In the rows, zero is written as 128.
Facts:
geflozal | supler 587 | zedru b | povon duzinu
gefil | supler 882 | zedru a
retul | supler 587 | zedru b | povon nitrur
brofil | supler 205 | zedru d | povon flabru
bires | supler 882 | zedru d | povon lebrusko
briklol | supler 205 | zedru a | povon fikal
ruzeken | supler 587 | zedru c | povon plogusum
pletak | supler 322 | zedru a | povon brofor
flabru | supler 587 | zedru d | povon betes
luvor | supler 882 | zedru b | povon pogrutol
nutre | supler 587 | zedru b | povon beske
fluzul | supler 653 | zedru a | povon risam
liseskom | supler 322 | zedru a | povon stesok
dozem | supler 653 | zedru b | povon topa
nodagrin | supler 587 | zedru a | povon rostan
kosto | supler 653 | zedru c
risam | supler 205 | zedru c | povon bratrastun
miske | supler 587 | zedru d
fubrum | supler 882 | zedru b
lisos | supler 322 | zedru a | povon stotuk
mezas | supler 587 | zedru b | povon drubru
rogris | supler 653 | zedru a | povon nenitrok
litomu | supler 205 | zedru a | povon zomom
direk | supler 587 | zedru b | povon gebil
paba | supler 587 | zedru c | povon zakle
depuden | supler 587 | zedru a
selur | supler 587 | zedru c | povon fliboplos
bofor | supler 587 | zedru b | povon flastagu
rabre | supler 205 | zedru c
flopus | supler 587 | zedru c
fikal | supler 587 | zedru c | povon graplak
betes | supler 205 | zedru b | povon stalo
griflal | supler 322 | zedru a | povon kisom
vogagu | supler 205 | zedru a | povon febren
mafusum | supler 322 | zedru a | povon rogris
tolik | supler 587 | zedru b | povon tigral
bratrastun | supler 322 | zedru d | povon roflim
flukur | supler 882 | zedru c | povon trarul
skudru | supler 587 | zedru a | povon briklol
vuvodel | supler 205 | zedru c | povon mezas
diseve | supler 882 | zedru d | povon ruzeken
tigral | supler 322 | zedru a | povon ralim
daple | supler 587 | zedru d | povon bofor
stunul | supler 205 | zedru d
skelanir | supler 587 | zedru b | povon dozem
diler | supler 587 | zedru b | povon zoklek
duzinu | supler 205 | zedru d | povon daflor
tesam | supler 587 | zedru b | povon stibrol
zakle | supler 587 | zedru c | povon dipleskol
gaklam | supler 322 | zedru c | povon ragrin
klikles | supler 205 | zedru b | povon suze
befo | supler 587 | zedru b
daflor | supler 205 | zedru b | povon kebrestu
beske | supler 322 | zedru a | povon kiku
gebil | supler 587 | zedru b | povon brofil
goter | supler 587 | zedru d | povon depuden
zuskek | supler 587 | zedru d | povon stukluflek
bapo | supler 587 | zedru b | povon traklam
grastomim | supler 587 | zedru c | povon fluzul
ragrin | supler 322 | zedru b
skabran | supler 587 | zedru d | povon vuvodel
kebrestu | supler 653 | zedru b | povon bires
topa | supler 587 | zedru b
kletel | supler 322 | zedru d | povon ruflek
soskeska | supler 882 | zedru a | povon zemumun
ruflek | supler 587 | zedru c | povon geflozal
drubru | supler 587 | zedru a | povon klikles
flastagu | supler 587 | zedru c | povon tesam
bapon | supler 322 | zedru b | povon bruflo
kluplor | supler 587 | zedru d | povon ludrem
sebru | supler 882 | zedru a | povon bogo
sosti | supler 587 | zedru a | povon skelanir
boki | supler 882 | zedru a
kisom | supler 653 | zedru a | povon ploskadal
pleten | supler 587 | zedru a
ludrem | supler 882 | zedru a
stibrol | supler 322 | zedru d | povon diseve
staflenun | supler 322 | zedru b | povon setol
drutro | supler 653 | zedru b | povon petu
kiku | supler 205 | zedru a | povon paboklis
butrar | supler 587 | zedru a | povon grula
roflim | supler 205 | zedru c | povon kubrek
skagrok | supler 322 | zedru a
dregam | supler 205 | zedru b | povon miske
pogrutol | supler 205 | zedru a | povon droner
gridrodros | supler 882 | zedru b | povon retul
lebrusko | supler 322 | zedru c | povon bapo
bigra | supler 322 | zedru d | povon skudru
zomom | supler 587 | zedru a | povon skastube
floklak | supler 882 | zedru d
ralim | supler 882 | zedru a | povon tradre
foplikan | supler 205 | zedru b | povon litomu
nenitrok | supler 882 | zedru b | povon drifluzom
stesok | supler 322 | zedru a | povon zuplite
zuplite | supler 587 | zedru d | povon tridren
steplo | supler 205 | zedru b
skastube | supler 587 | zedru c | povon grastomim
zoklek | supler 882 | zedru a | povon skuno
zemumun | supler 587 | zedru d
skapone | supler 653 | zedru a | povon brodroben
stalo | supler 322 | zedru a | povon paba
skudram | supler 587 | zedru c | povon sosti
paboklis | supler 653 | zedru b | povon diler
trarul | supler 587 | zedru c | povon doklu
doklu | supler 587 | zedru b
brofor | supler 322 | zedru d | povon liseskom
bruflo | supler 322 | zedru a | povon mezafle
depor | supler 587 | zedru b | povon skabran
veklu | supler 322 | zedru d | povon skapone
graplak | supler 587 | zedru d | povon zuvar
gresa | supler 587 | zedru d
tradre | supler 587 | zedru a | povon nodagrin
febren | supler 587 | zedru d | povon staflenun
petu | supler 322 | zedru c | povon mafusum
lifor | supler 587 | zedru c | povon soskeska
skozu | supler 882 | zedru c
drifluzom | supler 322 | zedru c | povon gaklam
flelasem | supler 322 | zedru a | povon luvor
nitrur | supler 653 | zedru d
setol | supler 322 | zedru a | povon papel
suze | supler 587 | zedru c | povon sebru
grula | supler 587 | zedru a | povon bruklol
tredru | supler 653 | zedru b
brodroben | supler 587 | zedru a | povon vetran
droner | supler 882 | zedru b | povon drutro
stukluflek | supler 205 | zedru c | povon direk
plogusum | supler 322 | zedru b | povon tolik
niru | supler 653 | zedru d
stotuk | supler 882 | zedru c
nober | supler 205 | zedru c | povon griflal
kubrek | supler 587 | zedru d | povon butrar
skuro | supler 322 | zedru d
bogo | supler 587 | zedru b | povon gefil
milar | supler 322 | zedru b
vorus | supler 322 | zedru c
traklam | supler 587 | zedru d | povon veklu
fliboplos | supler 322 | zedru b | povon bigra
tridren | supler 882 | zedru d
dipleskol | supler 205 | zedru d | povon pletak
gofu | supler 882 | zedru c | povon gridrodros
rostan | supler 322 | zedru a | povon plole
gube | supler 587 | zedru d | povon livom
vetran | supler 587 | zedru c | povon depor
mezafle | supler 653 | zedru a | povon goter
plole | supler 587 | zedru a | povon kletel
livom | supler 587 | zedru d | povon nutre
ploskadal | supler 322 | zedru c | povon selur
papel | supler 587 | zedru c | povon zuskek
zuvar | supler 205 | zedru d
redrin | supler 587 | zedru a | povon nober
skuno | supler 587 | zedru d | povon redrin
bruklol | supler 882 | zedru d | povon bapon
plidar | supler 205 | zedru b | povon kluplor

Known rows:
[156 126 116 114 109 106 121  98 112 110 117 107 138 119 162 111 129 143
 123 111 140 149 121  96 163 157 155 151 143 115 145 154 140  95 104] : litomu
[121 117  92 104 106 156 215  85  93  93  91 106 120 139 151 143 142 114
 187 135 150 137 183  55 176 105 137  91 131 116 135 128  86  85  94] : kebrestu
[145 115  84 113 102 150 175  97 108  95 102 116 137 145 123 117 102 130
 175 104 156 150 169  75 180 124 189 108 120 115 153 169 157 112 118] : klikles
[153 147 148 120 145 139 100 155 128 169 156 135  66 133 103 100 142 162
  42 144  90 160  52 220 104 165 116 125 161 169 134  59 124 126 169] : zemumun
[107 133 105 111 109 114 166  97 103 142 118 136 144 108 126 142 195 122
 151 122 127 123 141 134  92 136 134 133 133 116 125 128 147  97 121] : sebru
[114 120 155 170 134  73 119 167 190  94 126 144 117  92 152 139 127 145
 125 146 118 106 141 100 168  79  89 145 103  87 102 144  90 138  55] : tigral
[132 152 171 135 145 158  78 115 116 158 138 139 108 143  82  85 154 146
  43 144  86 133  73 213 110 176  94 140 135 134 143 106 113 113 147] : febren
[103 143  90 131 106 119 159 110 112 116 145 147 128 125  94 132 156 142
 148 107 123 138 138 162 119 108 160 133 144 101 132 163 176  98 106] : brodroben
[162 113 116 135 116 116  84 107 107 132 137 145 154  88 139 139 155 124
 132 111 178 129 140 153 123 149 145 157 161 115 108 151 157 123 109] : grula
[181 140 156 105 132 136 109 139 114 151 149 100  42 158 141  79 122 173
  36 143  83 180  39 168 145 188 133 127 160 171 164  63 112 107 165] : zuvar
[133 123 149 154 139 105 128 197 172 119 178 124  80 155 162 168  66 111
 153 144 124 101 114 103 122  59 127 115 127 137 113 124 137 186 139] : vorus
[129 131 210 186 147 123  98 159 157 116 156 145  47 147 104 105 139 159
  44 179  62 106  81 191 159 113  55 141 102 101 132  98  57 128  84] : kletel
[162 113 209 146 145  90 105 185 160 138 180 147  17 153  97 119 123 148
  38 162  75 132  52 183 133 114  94 122 126 141 127  73 110 151 116] : skuro
[119 121 165 173 139 119 107 166 155 106 167 127 118 163 144 159  81  98
 154 142 123  84 135 105 127  69 108 138 102 108 119 156 124 175 119] : drifluzom
[130 141 166 139 148 145  77 119 106 149 144 134 107 143  81  89 152 152
  46 140  87 137  80 217 110 179  91 149 126 142 145  95 105 112 154] : livom
[ 98 155  93 150 128 132 127 129 150 119 104 138 155  81 150 124 149 163
 134 126 126 133 144 146 142 122 108 144 133 105 112 138 109 106 100] : plole
[114 108  93 113 116 146 174 106 114 135  79 138 177  99 124 150 157 102
 187 120 168 117 191 101 112 129 144 106 113 124 116 130 131 130 137] : nenitrok
[135 134  90 108 121  97 138 157 149 143 133 138 121  89 141 139 135 149
 128 113 138 162 113 142 116 125 158 123 165 151 108 111 167 132 131] : depuden

Rows:
No name comes twice in this set of rows, the named rows included.
[186 120 177 153 139 160  40 102  84 160 163 142  96 131 100 104 162 137
  46 146 136 129  82 231 117 196 106 161 162 128 129 102 113 120 141] -> kubrek
[127 137  92 110 123  98 137 154 152 141 131 136 126  93 137 135 133 149
 130 111 137 161 117 141 114 122 152 124 159 149 110 115 164 128 133] -> pleten
[127 104 160 141 124  55 133 163 170 104 151 152 103 115 123 147 123 126
 126 126 121 117 126 105 142  78 121 132 111 100 110 147 142 145  67] -> lisos
[142 121 220 175 151 110  78 159 154 123 156 142  62 143 101 105 135 148
  39 175  76 110  76 180 149 125  57 146 102 105 130 100  65 139  92] -> stibrol
[126  81 106  76 120  98 188  86  81  90  87  95 160 139 139 142 123  97
 175 112 153 143 185  34 146 134 128 110  98 153 140 115  86 106 121] -> paboklis
[ 99 109 108 100 124  66 151 106 102 129 106 122 176 101 121 141 175 126
 147 105 118 131 150 123  76 153 108 156  91 148 131 110 126 108 146] -> zoklek
[102 162 108 160 143 175  99 133 130 132 131 114 169 136 157 138  97 122
 157 131 136 104 143 137 112 125 115 144 134 129 123 143 119 145 164] -> flastagu
[132 130  76 133 106 164 178 108 123  88  87 112 137 129 148 112 103 149
 176 118 149 145 180  77 198 119 168 110 120 108 147 157 125 107 107] -> daflor
[116 155  95 135 139 156 119 164 141 146 151 115 129 137 165 149  85 126
 157 124 137 129 120 139  96 111 144 123 158 161 117 114 148 157 187] -> flopus
[124 163 182 119 148 164  72 114 132 176 129 144 123 144  79  78 154 137
  37 143  80 130  59 199 103 179 103 130 143 132 142 113 123 116 144] -> zuskek
[137  95 111  82 114 132 182  84  92 110  89 107 148 131 152 143 137  92
 175 126 165 137 175  39 159 128 139  95 129 129 131 126  95 100 103] -> drutro

Now the same things, written a new way:
Known rows:
[119 123 131 151 136 143 104 120 114 123 160 117  85 114 124 162 123 112
 144 152 155 135 125 168 166  93 151  74] : depor
[123 115 133 150 136 142 104 118 111 124 172 108  92 109 124 156 125 115
 137 161 153 135 136 167 165  99 158  75] : bapo
[123 116 132 155 125 136 101 116 130 125 170  74 102 128 125 140 121 127
 129 156 160 135 153 170 162 107 145  93] : retul
[146 146 140 183 196 116 132 117 142 120 129 206 177 135 103  84 114  99
 140  54 147 142 127 120 110 144 133 146] : griflal
[ 77 108  95  74  80 117 151 183 147 114 177 145  81 130 107 145 128 141
 116 177  79 139 155 105 143 132 144 148] : flopus
[144 133 152  71 119 131 125  67 118 143 142 113 184 124 118 122 169 127
 110  89  89 122 143 158 102 124 103 112] : stibrol
[197 147 169 109 152 149 123 117 108 127 127 100 178 160 155 145 125 148
 141  60 177 122  82 148 124 127 134 153] : droner
[102 126 129 112  76 130 105  81 131 133 142 123  93 122 124 149 148 144
 115 174 108 133 169 175 156 112 122 116] : graplak
[ 63 112  85  74  76 114 145 178 141 107 163 176  96 134 104 146 144 139
 121 168  94 146 142 104 136 138 144 146] : fikal
[134 104 145 137 150 124  87 126 109 131  97  95  70 135 155 138 134 115
 134 208 161 115 139 119  99 110 153  65] : kebrestu
[189 153 185  63 107 142 133  86 120 144 120 121 142 162 155 150 127 172
 124  90  99 117 116 154 129 127 103 169] : tridren
[112 127  97 222 147 118 115 124 144 109 134 205 105 120 112  97 107 116
 136 154 170 150 155 134 148 143 158 144] : redrin
[143 140 130  27 107 130 171 182 123 117 141 178 161 163 137 148 131 162
 128  85  97 127  78  81 103 155 129 201] : flukur
[ 58 115  67  76  77 138 152 183 149 110 155 149 110 108 115 154 158 132
 113 179 109 130 138  99 137 129 139 149] : grastomim
[129 152 165  69 125 120 117  68 127 136 120 153 172 142 113 127 167 126
 122  72  97 134 140 164 109 119  97 114] : bigra
[145 143 172 113 174 123 109 100 127 127 145 115 184 158 110 119 144 109
 136  46 153 140 120 164 117 119 126 102] : fliboplos
[122 138 175  79 112 120 128  94  97 154  31  97 141 114 146 126 155 142
 123 133  99 112 113 134 135 141 115  87] : duzinu
[136 137 150 150 131 110 116 131 106 140  50  19 159 155 145 118 113 130
 144  64 158 126  65 139 130 128  88  93] : betes

Rows:
No name comes twice in this set of rows, the named rows included.
[ 77 140 137  43 112 106 168 199 115 129  44 161 117 128 127 143 136 131
 143 111  80 123  73  66 121 149 124 112] -> vuvodel
[124 108 122 158 122 137 100 113 122 122 176  76 126 122 124 134 137 127
 123 161 170 134 153 168 154 116 157  98] -> tesam
[157 141 130 185 194 125 138 119 139 124 142 188 176 121 109  87 113  97
 137  60 140 134 124 115 103 140 125 144] -> beske
[127 118  86 224 144 132 127 133 138 118 155 167 100  97 120 109  98 113
 132 158 155 134 153 123 148 133 149 142] -> sosti
[151 142 154 114 173 152 122 111 134 136 148  69 189 128 123 132 149 101
 129  60 162 118 117 155 115 103 119 102] -> bapon
[166 120 159 118 171 135 116 100 117 136 176  64 202 135 117 109 147 113
 119  73 142 126 132 155 107 126 137  99] -> plogusum
[130 103 128 150 129 138 103 113 112 124 177  86 114 112 124 138 132 124
 125 171 159 133 152 163 158 115 167  82] -> geflozal
[126 152 141  69 126 154 130  83 137 146 115 106 180 112 129 145 181 117
 112  92 111 109 135 156 106 103  89 123] -> bratrastun
[131 144 181 127 156 124 120 132 106 142  33  70 141 134 143 132 125 120
 150  86 160 120  81 133 144 125 125  71] -> klikles
[145 144 170  72 127 130 126  78 132 149 146 107 151 137 121 134 148 127
 116  94  74 121 149 161 114 110  89 114] -> skuro
[115 119 127 155 123 133  97 111 126 117 156  97 111 131 120 140 133 124
 131 142 172 142 141 172 156 110 150  97] -> nutre
[ 97 131 125 109  87 139 111  89 114 132 134 158  79  99 127 172 147 130
 129 183  98 130 144 169 159  97 119  92] -> skabran
[165 134  97 207 172 120 140 129 130 128 157 137 178 124 113  91  93  97
 140  47 125 135  95 115  93 129  82 149] -> stalo
[158 141 119 183 195 144 146 128 145 132 136 154 178 103 119  96 117  93
 132  76 147 118 120 112 100 131 122 146] -> bruflo
[123 124  90 222 154 135 129 139 130 116 146 189  84  88 121 126  94 104
 143 167 153 132 137 120 157 122 149 125] -> drubru

The same things again, as new rows of numbers:
Known rows:
[128 126  90 128 115 121 119 123  98 211  96 103 136 109 117 162 108  77
 154  96 104 169 111 163 146 147  95 147] : rabre
[131 121  85 123 104 119 120 124  99 206 104 111 136 108 120 161 100  80
 149  96 109 177 116 160 135 162  93 146] : risam
[ 85 135 115 145 129  76 139 157  82 190  35 116 138 104 124 167 101  92
 155 138 139 109 148 127 107 151  94 164] : niru
[149 125  92 108 127 138 124 131  91 200 117  86 129 117 108 162  92  71
 146 109 105 160 103 158 139 145 101 137] : flopus
[132 146 111 133 127 163 131 110  71  85 121 103  97 102  87 175 100  60
 112 113  91 217 108 157 159 156 103 171] : befo
[137 132 106 127 138 144 132 141  72 198  76 108 127 105 104 147 111  75
 135 139 121 130 127 134 130 154 121 142] : nodagrin
[108 137 125 135 118 143 133 101  75  88 123 113  96 116  82 177 110  60
 118 115  99 216 100 170 155 162  99 187] : gridrodros
[129 130 105 112 131 146 133 106  73 187  85  96 129 102 109 150 103  73
 138 132 119 132 138 125 127 154 121 155] : drubru
[129 136  98 124 155  91 138 157  73 161  76  94 136  99 109 151  87  69
 146 149 135  78 151 113 124 154 108 144] : flabru
[149 124  93 110 132 143 124 138  86 225 110  90 131 115 110 162  90  70
 143 113 106 167  95 162 142 147 104 137] : ruflek
[134 130  96 128 140 138 134 129  84 162  63 100 124 107 116 168 126  91
 141 138 107 150 150 131 105 115 120 153] : beske
[130 125  84 129 120 120 118 135 101 203  93 101 136 109 114 164 109  71
 155  94 101 148 113 163 154 150  96 151] : stukluflek
[132 146 111 133 126 163 131 110  72  86 121 103  97 102  88 175  99  60
 112 112  92 218 107 157 158 156 103 170] : skelanir
[ 90 142 122 154 106 149 131 124  86 102  77 124 100 108  97 193 114  75
 122 100  93 225 108 172 150 159  90 197] : dozem
[ 95 123 113 139 106 123 134 140  92 186  46 129 128 110 117 166 118  93
 144 122 125 139 143 141 109 163 104 171] : mezafle
[124 136  96 132 157  96 138 174  76 184  44 102 134  96 125 166 103  87
 138 164 123 123 151 122  99 126 108 137] : stibrol
[113 145 102 154 119 146 126 114  81  86  97 118 105  95  93 178 115  58
 121  98  88 202 118 162 175 163  98 186] : betes
[135 147 111 139 130 165 130 126  69  99 114 109  98 102  86 173 102  60
 109 118  92 219  99 163 162 158 104 164] : tesam

Rows:
No name comes twice in this set of rows, the named rows included.
[ 82 135 127 139 109 126 132 136  95 183  31 114 127 110 113 161 135  90
 147 125 120 136 137 140 119 146 102 159] -> rogris
[128 143 109 129 128 170 131 100  66 108 117 102 100  98  92 177  94  57
 111 113  89 224 103 158 161 161 106 178] -> bapo
[114 123 120 130 130 123 134 136  76 200  79 117 126 119  98 150 121  75
 141 143 130 127 120 148 128 158 117 156] -> ralim
[156 127  93 115 131 133 125 121  88 189 127  85 129 121 107 164  94  78
 154 103 107 168 105 157 137 130 102 138] -> selur
[ 87 126 116 136 113 132 134 125  85 209  38 118 131 107 120 169 118  88
 148 121 120 141 135 141 117 156 109 181] -> skapone
[126 142 101 136 131 166 132 123  81  81  92 104  95 100 100 194 114  69
 108 121  76 236 118 161 139 131 104 176] -> milar
[113 144 105 151 107 145 127 103  79  94 105 126 104  93  98 175 109  68
 116 100  93 230 117 161 161 167  96 180] -> foplikan
[105 140 112 138 117 124 126 114  87 179  55 112 131  96 111 144 134  82
 144 124 119 136 143 130 136 149 110 144] -> pogrutol
[130 128  96 128 142 146 133 152  82 192  48 107 125 102 117 166 125  84
 131 148 105 150 138 138 110 128 122 148] -> rostan
[ 88 140 122 154 109 154 131 121  80 125  72 125 103 104 101 195 110  73
 121 103  92 231 102 173 151 162  94 201] -> kebrestu
[122 133  90 126 158  93 139 166  82 160  48  94 134  96 123 169 102  81
 140 158 120 101 162 116 102 129 108 149] -> brofor
[107 140 102 143 136  74 133 135  74 186  58 113 143  90 122 148 102  83
 152 137 138 109 154 117 124 153 102 147] -> stunul
[132 129  97 130 142 146 133 157  83 192  47 108 125 103 116 166 126  84
 131 149 106 149 138 138 110 127 121 145] -> tigral

